Below is a small trained network, with its code and all its weights. Each question gives an input and a target symbol and asks what happens when units are switched off, that is, made to give their printed mean instead of their output.

import numpy as np


def w(rows, s, z=0):
    codes = np.array(rows[::2]) - 128.0
    scale = np.full(codes.shape[1], s)
    scale[-1] = z or s
    return codes * scale


def f(y):
    return np.maximum(y, 0)


def softmax(a):
    e = np.exp(a - a.max(-1, keepdims=True))
    return e / e.sum(-1, keepdims=True)


def log_softmax(a):
    a = a - a.max(-1, keepdims=True)
    return a - np.log(np.exp(a).sum(-1, keepdims=True))


def net(x, mask):
    ids = ['αβγδηθλσφ'.index(c) for c in x.split()]
    T = len(ids)
    res = E[ids] + P[:T]
    q, k, v = (res @ M[0].T for M in (Q, K, V))
    z = softmax(np.where(np.tri(T) > 0, q @ k.T / 3**0.5, -1e9)) @ v
    res = res + np.where(mask[0], z, O[0][:, -1]) @ O[0][:, :-1]
    y = f(res @ A[0][:, :-1].T + A[0][:, -1])
    res = res + np.where(mask[1:9], y, B[0][:, -1]) @ B[0][:, :-1]
    return log_softmax(res[-1] @ U[:, :-1].T + U[:, -1])


Q, K, V, O, A, B = {}, {}, {}, {}, {}, {}
E = w([
[112,85,109,171,79],'α',
[186,143,197,113,129],'β',
[105,64,126,227,168],'γ',
[91,105,128,197,66],'δ',
[73,143,137,166,62],'η',
[146,159,103,196,57],'θ',
[173,71,92,159,143],'λ',
[122,6,123,63,157],'σ',
[122,111,128,73,23],'φ',
],0.016)
P = w([
[82,45,3,156,90],'0',
[85,59,20,156,74],'1',
[104,72,29,140,66],'2',
[114,60,54,149,62],'3',
[125,54,71,156,53],'4',
[138,42,91,155,54],'5',
[150,40,108,156,48],'6',
[159,30,127,157,42],'7',
[172,28,143,153,40],'8',
[175,28,163,154,42],'9',
[193,28,179,146,31],'10',
[196,26,192,154,32],'11',
[203,16,208,155,24],'12',
],0.0059)
Q[0] = w([
[93,96,172,146,115],'head 1',
[122,209,143,120,179],'head 1',
[142,20,76,230,4],'head 1',
],0.015)
K[0] = w([
[182,190,199,174,126],'head 1',
[88,94,11,156,135],'head 1',
[212,115,235,106,134],'head 1',
],0.012)
V[0] = w([
[133,201,105,254,119],'head 1',
[15,165,225,141,181],'head 1',
[156,73,70,210,210],'head 1',
],0.0092)
O[0] = w([
[227,96,153,199,16,85],'head 1',
[44,59,106,186,74,2],'head 1',
[148,78,255,67,126,112],'head 1',
],0.01,0.0086)
A[0] = w([
[138,127,86,147,177,198],'neuron 1',
[105,114,119,236,59,116],'neuron 2',
[190,134,116,163,111,252],'neuron 3',
[12,166,157,134,77,141],'neuron 4',
[98,157,68,93,130,142],'neuron 5',
[103,187,158,103,80,253],'neuron 6',
[106,53,106,107,53,123],'neuron 7',
[169,168,128,94,140,106],'neuron 8',
],0.012,0.0035)
B[0] = w([
[149,147,62,130,179,218],'neuron 1',
[43,172,194,212,123,200],'neuron 2',
[187,198,109,128,114,254],'neuron 3',
[90,164,136,1,212,157],'neuron 4',
[137,118,97,185,88,224],'neuron 5',
[187,154,132,33,198,201],'neuron 6',
[73,73,77,33,57,186],'neuron 7',
[65,78,158,181,115,204],'neuron 8',
],0.0095,0.007)
U = w([
[85,93,152,218,181,96],'α',
[131,105,113,76,66,2],'β',
[97,85,117,184,54,131],'γ',
[151,202,163,189,72,23],'δ',
[99,1,135,145,110,113],'η',
[160,168,41,102,180,137],'θ',
[43,145,177,153,110,176],'λ',
[205,153,208,107,160,221],'σ',
[49,117,186,73,242,135],'φ',
],0.0095,0.0054)

Each question gives the input, a string of symbols that net reads in full, and the target symbol t.
The units are the heads (3 rows each of Q, K, V and O) and the neurons (one row each of A and B). Each row of codes is followed by its name. A weight is (code - 128) times the scale printed after its matrix; where a second scale follows, it is the last column's (O, A, B and U).
mask holds one flag per unit, heads first, then neurons. A switched-off unit (its flag False) gives its mean, the last column of its rows in O or B, instead of its output. The means were averaged over made-up inputs and are rounded, as every weight is.
A unit's drop is (log p(t) with every unit on - log p(t) with that unit switched off) / (log p(t) with every unit on - log p(t) with every unit switched off).
The circuit of an input: a set's keep is (log p(t) with only the set's units on - log p(t) with every unit switched off) / (log p(t) with every unit on - log p(t) with every unit switched off). Starting from all 9 units, units are removed one at a time, each time the one whose removal leaves the highest keep (on an exact tie, the one counted first), for as long as the keep stays at least 0.8.
circuit, biggest first: the units of the circuit, biggest drop first
top k neurons: the k neurons with the biggest drops, biggest first
input φ φ η γ λ λ λ α η φ α φ λ, target θ: top neuron : neuron 1
input φ δ γ λ φ λ λ γ λ η δ, target σ: circuit, biggest first : head 1; neuron 6
input η σ η γ λ η φ λ θ δ φ η σ, target θ: top 3 neurons : neuron 1; neuron 2; neuron 5
input φ α θ λ λ η φ β λ φ λ φ α, target γ: top 2 neurons : neuron 6; neuron 7
input λ η θ η, target δ: circuit, biggest first : head 1; neuron 3
input θ α γ φ γ θ η, target δ: circuit, biggest first : head 1; neuron 2
input η δ η, target λ: top 3 neurons : neuron 2; neuron 4; neuron 7
input δ γ η α θ, target δ: circuit, biggest first : head 1; neuron 2
input α γ η β θ, target δ: circuit, biggest first : neuron 2; head 1; neuron 3
input λ η φ φ θ γ δ, target δ: circuit, biggest first : head 1; neuron 2; neuron 7; neuron 3
input δ λ λ γ δ θ δ, target δ: circuit, biggest first : head 1; neuron 3
input γ α λ λ δ η, target σ: circuit, biggest first : head 1; neuron 6
input λ θ δ λ λ γ γ θ γ, target δ: top 3 neurons : neuron 3; neuron 2; neuron 6
input β β σ β λ η, target φ: circuit, biggest first : neuron 4; head 1; neuron 3
input λ λ λ α λ λ θ, target σ: circuit, biggest first : head 1
input γ β θ λ δ, target λ: top 2 neurons : neuron 2; neuron 4
input γ η γ λ γ γ α λ λ α λ σ γ, target φ: top 2 neurons : neuron 3; neuron 5
input δ φ η σ γ λ α η, target σ: top 2 neurons : neuron 6; neuron 8
input λ φ λ σ φ η, target θ: top 2 neurons : neuron 5; neuron 2
input η γ α λ δ, target σ: circuit, biggest first : head 1
input λ η δ α η, target λ: top 3 neurons : neuron 2; neuron 7; neuron 4
input η β γ φ λ α δ η σ φ η, target φ: top 3 neurons : neuron 4; neuron 6; neuron 5
